Each row has a name. Each question is about the rows just above it.

<15>: [159 103 131 100 131 158  95 162 155 187]
<110>: [151 107 125 116 126 150 104 151 148 173]
<90>: [137 116 183 117 126 150 104 151 136 103]
<42>: [ 89 156 123 160 123  91 164  86  95  61]
Go on from [103 131 100] to the end of its row. : [131 158  95 162 155 187]
The rest of the row after [117 126 150 104]: : [151 136 103]

<104>: [131  87  73 137  55  90  93 100 106  89  76 121  80  96 174 103  91  88
  84 110  84 141  98 105 128  97 178 103 108  81 159]
<60>: [158 166 163 104 140 117 160 151 116 163 164 158 157 116  83 118 160 161
 127 112  84 141  98 105 129 165  82 161 158 159 141]
<113>: [ 97  99 108 149 143 160 103 106 157  97 105  98 107 160 155 154 103  99
 155 158 157 108 135 141 148  94 158  92  97 104 100]
<188>: [153 158 147 110 119 103 147 146 104 150 156 152 150 104 154 157 155 156
 110 112  97 137 120 115 111 154 104 157 150 154 143]
<163>: [ 98  99 107 155 143 162  99 106 159  98 105  95 104 162 145 158 100 100
 157 159 144 102 126 134 157  98 147  91 101 106 101]
<91>: [ 95  97 102 160 141 162  96 108 159  97  96  98  99 165 153 157  96  97
 155 159 152 101 133 141 156  93 157  98  96  99 101]
<10>: [ 93 103 111 152 156 170 102 105 165 102 107  95 112 170 136 164 105  98
 161 167 135  97 114 125 163  94 137  98 100 104  92]
<74>: [158 166  89 104 140 117 160 151 116 163 164 158 157 116  83 118 160 161
 127 112  84 141  98 105 129 165  82 161 158 159 141]
<38>: [162 154 146 103 108  86 153 149  90 156 152 160 151  92 119  95 156 158
  93  95 110 158 133 129  95 161 109 158 159 151 159]
Go on from [156  93] to the end of its row. : [157  98  96  99 101]
Go on from [152 160] to the end of its row. : [151  92 119  95 156 158  93  95 110 158 133 129  95 161 109 158 159 151
 159]
Go on from [153 157] to the end of its row. : [ 96  97 155 159 152 101 133 141 156  93 157  98  96  99 101]

<19>: [ 84  92 128  84  96 119 129 144 180]
<102>: [124 139 205 188 165 148 129  95 115]
<198>: [201 158 183 128 118 148  83 144 108]
<93>: [150  71 181 110 117 162 114 106  86]
<181>: [112 116 183 218 122 172 131 102 125]
<105>: [171  96 192  97  91 163 109 110 112]
<18>: [ 99 129 138 214 102 208 129 127 134]
<165>: [186 155 143 126 139 139 111 150 105]
<28>: [122 194 162 126 139 138 111 150 128]
<31>: [148 172 130  91 174  97 178 126 118]
<147>: [141 102 192 199 140 143 117 101 108]
Go on from [ 91 163 109] to the end of its row. : [110 112]
The rest of the row after [119 129]: : [144 180]
Go on from [126 139 139 111 150] to the end of its row. : [105]
Go on from [148 172] to the end of its row. : [130  91 174  97 178 126 118]

<51>: [ 95 128 144 159  88 142 167  95 119 128]
<124>: [ 92 129 144 180  73 146  65  92 114 137]
<73>: [ 95  87 124 159  88 141 167  95 119 128]
Go on from [129 144] to the end of its row. : [180  73 146  65  92 114 137]
Go on from [ 88 142] to the end of its row. : [167  95 119 128]

<43>: [109 142 151 157 104 167 169 212 115 125]
<67>: [116 142 152 157 134 160 169 217 114 127]
<142>: [111 138 154 102 127 163 166 206 116 125]
<123>: [109 142 151 157 104 145 113  75 146 124]
<122>: [173 109  83 133 161  80 110 105 130 142]
<111>: [109 140 148 154 134 160 169 218 130 141]
<7>: [110 139 157  99 128 166 170  76 142 122]
Go on from [102 127] to the end of its row. : [163 166 206 116 125]
The rest of the row after [109 140 148]: : [154 134 160 169 218 130 141]
Go on from [ 83 133] to the end of its row. : [161  80 110 105 130 142]
Go on from [111 138 154] to the end of its row. : [102 127 163 166 206 116 125]
After [134 160 169 217], its row goes on with : [114 127]

<4>: [170  60  53 156  76 189 109 102  97 108  74 139  83 170]
<29>: [170  60  52 155  76 192 108 106  95 109  74 139  80 172]
<81>: [140  59  72 157  50 166 113  59  95 110 105 153 112 173]
<120>: [170  60  55 157  77 187 111 100  98 107  74 139  85 169]
<159>: [171  60  53 155  77 189 109 105  97 107  75 140  82 170]
<79>: [138  58  65 156  46 176 107  70 122 143 105 152 103 180]
<129>: [140  60  73 157  50 169 112  59 130 137 104 153 113 172]
<88>: [170  60  54 157  76 189 110 101  97 108  74 139  83 170]
<153>: [170  60  54 157  76 189 110 101  97 108  74 154  83 170]
<75>: [139  59  69 156  48 170 110  64 125 140 104 153 108 176]
<175>: [170  60  52 156  76 191 108 105  95 109  74 139  81 171]
<107>: [140  59  70 157  49 169 111  62 126 139 105 153 110 175]
Go on from [156  76 191 108] to the end of its row. : [105  95 109  74 139  81 171]
The rest of the row after [169 111]: : [ 62 126 139 105 153 110 175]

<50>: [130 133 101  98  97]
<36>: [130 132 101  98 139]
<54>: [130 132 102  98  97]
Go on from [132 101  98] to the end of its row. : [139]
Go on from [130 133 101  98] to the end of its row. : [97]

<58>: [138 159 147  76  90  96 118 145 121 172 120 158 120  81 146 117 150 167
 100 136 142 133  83 160 111 121 142 106 102  88 167 136 166 112 146 140
 162 102 118 132  90 119  87 130 101 100 121 143  85 115 105 153 169]
<177>: [108  99 186 136 104 132 126 134 125 144 102 165  95 103 164  99 136 124
 146 162 188 133 125 114 131 110 131 141 164 111 113 136 100  94 108 137
 186 115 145 159 147 105 159 142 169 114 100 111 140 114 150 184 125]
<218>: [130 147 177  74  73  94 116 149 115 183 105 177 102  63 163 100 155 167
 104 153 170 133  74 158 110 109 144 108 115  72 163 138 157  92 137 146
 192  92 123 146  93 105  95 136 115  90 106 136  85 107 111 183 173]
<186>: [127 143 170  78  78  96 116 145 115 175 106 170 104  68 157 102 151 161
 104 149 164 130  78 153 110 109 140 108 115  77 158 135 152  94 134 142
 183  94 122 142  95 106  97 134 115  93 106 134  88 107 111 176 167]
<125>: [148 145  70 161 183 152 142 121 148  95 168  86 173 189  94 170 115 118
 139 100  74 133 171 127 143 161 127 140 120 181 126 129 137 180 146 119
  64 166 128 107 145 164 136 122 119 166 167 142  85 107 111 182 110]
<137>: [ 97  76 184 156 112 143 129 123 120 122  94 151  87 115 156  95 124 100
 155 160 186 123 136  96 136 102 119 147 176 117  90 124  75  89  90 131
 174 118 147 156 160 100 176 139 180 120  93  98 158 113 159 181 106]
<168>: [137 157 146  78  91  97 117 144 121 170 121 157 121  83 145 117 149 165
 101 136 141 133  85 158 111 122 142 107 103  90 165 136 165 113 146 139
 161 103 118 132  92 119  88 130 102 101 122 142  86 116 105 152 167]
<95>: [ 98  79 181 152 112 142 128 124 120 124  96 150  89 115 155  97 124 103
 152 158 182 123 134  99 135 104 119 145 173 117  92 124  79  90  91 130
 172 117 146 154 157 101 172 138 176 120  95  99 156 113 157 178 108]
<48>: [101  83 176 150 113 140 128 124 121 124  98 148  92 115 152  99 124 105
 150 156 177 123 133 101 134 105 120 143 169 117  96 124  83  94  95 130
 168 118 144 152 155 103 168 137 172 120  97 102 153 115 154 174 109]
<8>: [103  84 171 154 119 143 130 123 121 120 101 143  96 121 149 103 123 103
 151 153 172 122 138 101 136 107 119 144 169 122  95 123  84  98  96 130
 161 122 144 149 156 106 169 138 170 124 101 103 156 117 154 168 108]
<187>: [107  97 180 138 108 134 127 133 127 141 105 161  98 108 161 102 133 122
 147 159 183 133 128 112 131 112 140 107 115 116 111 135  99  97 107 136
 180 117 144 157 149 107 160 140 168 117 102 109 142 115 150 179 122]
<149>: [ 99  77 178 159 117 145 130 122 121 119  97 147  91 120 152  99 122  99
 155 157 180 122 139  97 137 104 118 147 175 121  89 124  76  93  91 137
 180 117 147 153 161 103 176 139 178 123  96  99 160 116 159 175 104]
After [117  96], its row goes on with : [124  83  94  95 130 168 118 144 152 155 103 168 137 172 120  97 102 153
 115 154 174 109]
Go on from [136 180 117] to the end of its row. : [144 157 149 107 160 140 168 117 102 109 142 115 150 179 122]
After [ 74 158 110], its row goes on with : [109 144 108 115  72 163 138 157  92 137 146 192  92 123 146  93 105  95
 136 115  90 106 136  85 107 111 183 173]
The rest of the row after [ 99 186 136 104]: : [132 126 134 125 144 102 165  95 103 164  99 136 124 146 162 188 133 125
 114 131 110 131 141 164 111 113 136 100  94 108 137 186 115 145 159 147
 105 159 142 169 114 100 111 140 114 150 184 125]
The rest of the row after [140 108 115]: : [ 77 158 135 152  94 134 142 183  94 122 142  95 106  97 134 115  93 106
 134  88 107 111 176 167]
Go on from [ 85 107 111 183] to the end of its row. : [173]

<25>: [175 165 153 140  94  44  49 152 150  61 202 202 201 196  97 181  59 154
 152  55  66 181 175 210 202  51 160 179 158 156 149 168 153 201 159]
<94>: [126  94  99 105 149 157 162  99 104 158  98 101  94 102 160 123 158  97
  99 157 158 124  96 110 112 158  93 125  95  98 102  97  97 116  97]
<61>: [ 82 198 203 197  93 122  96 200 187  96 201 202 201 196  97  86  98 204
 199 106  94  81 180 101 104 108 210  83 204 197 197 180 208  89 197]
After [201 202 201 196  97], its row goes on with : [ 86  98 204 199 106  94  81 180 101 104 108 210  83 204 197 197 180 208
  89 197]
The rest of the row after [156 149]: : [168 153 201 159]
The rest of the row after [104 158  98 101]: : [ 94 102 160 123 158  97  99 157 158 124  96 110 112 158  93 125  95  98
 102  97  97 116  97]
The rest of the row after [210  83]: : [204 197 197 180 208  89 197]
Go on from [101  94 102 160] to the end of its row. : [123 158  97  99 157 158 124  96 110 112 158  93 125  95  98 102  97  97
 116  97]
Go on from [ 98 204 199 106  94] to the end of its row. : [ 81 180 101 104 108 210  83 204 197 197 180 208  89 197]

<176>: [108 127 117 141 136  84 148 125 101 134 170 139 106 113  76 156 113 119
 135 138 160 144  91 133  84 110  88 148  82  98 190 125 153 138 138 133
 154 134 167  81 109 116 124 114  75  86 118 161 140 202  62 167 139  88]
<23>: [112 136 111 137 121  83 148 136 128 131 128 117 111 114  96 156 115 117
 135 145 160 142 135 135 102 120  84 147  88 121 190 115 157 139 128 142
 137 125 157  76  91 121 115 113  78 106 104 161 120 202  67 138 152 105]
<167>: [182 160  91 147 149 108 125 117 132 112 127 133 141 139 122 142 146 170
 103 115 154 148 107 106 123 101 158  81 131 134 106 104 148 130 125 119
  93 124 136 144 139 114 118 142  89 119 112 102 167 154  99 164 161 122]
<57>: [172 127 156 148 132 157 119 167  69  96 143  93 104 119 118 122 132 130
 111 143 140 112 135 121 107 137 101 149  81 126 120 100 122 136 157 140
 129 172 164 140 120 129 128 129 150 143 119 148 129 128 128 114 123  74]
<34>: [158 163  93 136 125 114  97 117 134 145 139 110  93 156 129 133 169 142
 132 112 123 171 107 105 123 101 158  89 140 126 121  96 135 118 159 107
  90 138 167 126 158 130 144 125  90 113 112 112 129 129 128 115 121 122]
<115>: [178 163  86 133 144  91 111 122 125 131 129 133 124 156 129 152 164 169
 118 108 156 171 111 105 138  83 158  79 140 145 104  96 137 117 131 113
  93 133 159 124 158 130 142 142  74 103 105 101 167 162 107 152 140 119]
<126>: [102 140 146  70 149 128 122 146 102 145 168 122  75 134  69 111 115 170
 102 103 130 159  81 135 101 108 110 130 101 149 160 122 130 177 123  81
 154 172 131  82 109  91 132  80  63  60 127 159 133 158 128 141 163  97]
<109>: [102 139  86 108 114 120 110 166 143 140 170 100  70 152 126 140 169 160
 135 156 108 123 124 116  89 137 119 150  85 149  99 126 157 177 130 110
 106 137 139  94 104 117 144  85 106  85 117 149 119 193 125 137 163  93]
<146>: [182 140 156 137 147 157 125 167  66 110 126  94 137 119 106 115 126 132
 111 156 113 122 135 125 102 121 118 150  88 119 120 126 120 152 159 142
 148 169 154 155 119 130 119 128 150 143 124 142 131 129 121 109 126  76]
<164>: [181 146 108 148 132 146 112 136 143  94 141 139 141 143 112 123 128 132
 122 149 150 116 113 109 101 113 145 105 125 102 109 121 146 136 124 110
  83 111 127 155 138  90 113 123 106 134 127 106 163 147  99 167 159 121]
After [107 106 123 101 158], its row goes on with : [ 81 131 134 106 104 148 130 125 119  93 124 136 144 139 114 118 142  89
 119 112 102 167 154  99 164 161 122]
After [113 109 101 113 145], its row goes on with : [105 125 102 109 121 146 136 124 110  83 111 127 155 138  90 113 123 106
 134 127 106 163 147  99 167 159 121]
Go on from [ 81 109] to the end of its row. : [116 124 114  75  86 118 161 140 202  62 167 139  88]
Go on from [107 106 123] to the end of its row. : [101 158  81 131 134 106 104 148 130 125 119  93 124 136 144 139 114 118
 142  89 119 112 102 167 154  99 164 161 122]
The rest of the row after [170 139]: : [106 113  76 156 113 119 135 138 160 144  91 133  84 110  88 148  82  98
 190 125 153 138 138 133 154 134 167  81 109 116 124 114  75  86 118 161
 140 202  62 167 139  88]
After [102 120], its row goes on with : [ 84 147  88 121 190 115 157 139 128 142 137 125 157  76  91 121 115 113
  78 106 104 161 120 202  67 138 152 105]
Go on from [120  84 147] to the end of its row. : [ 88 121 190 115 157 139 128 142 137 125 157  76  91 121 115 113  78 106
 104 161 120 202  67 138 152 105]

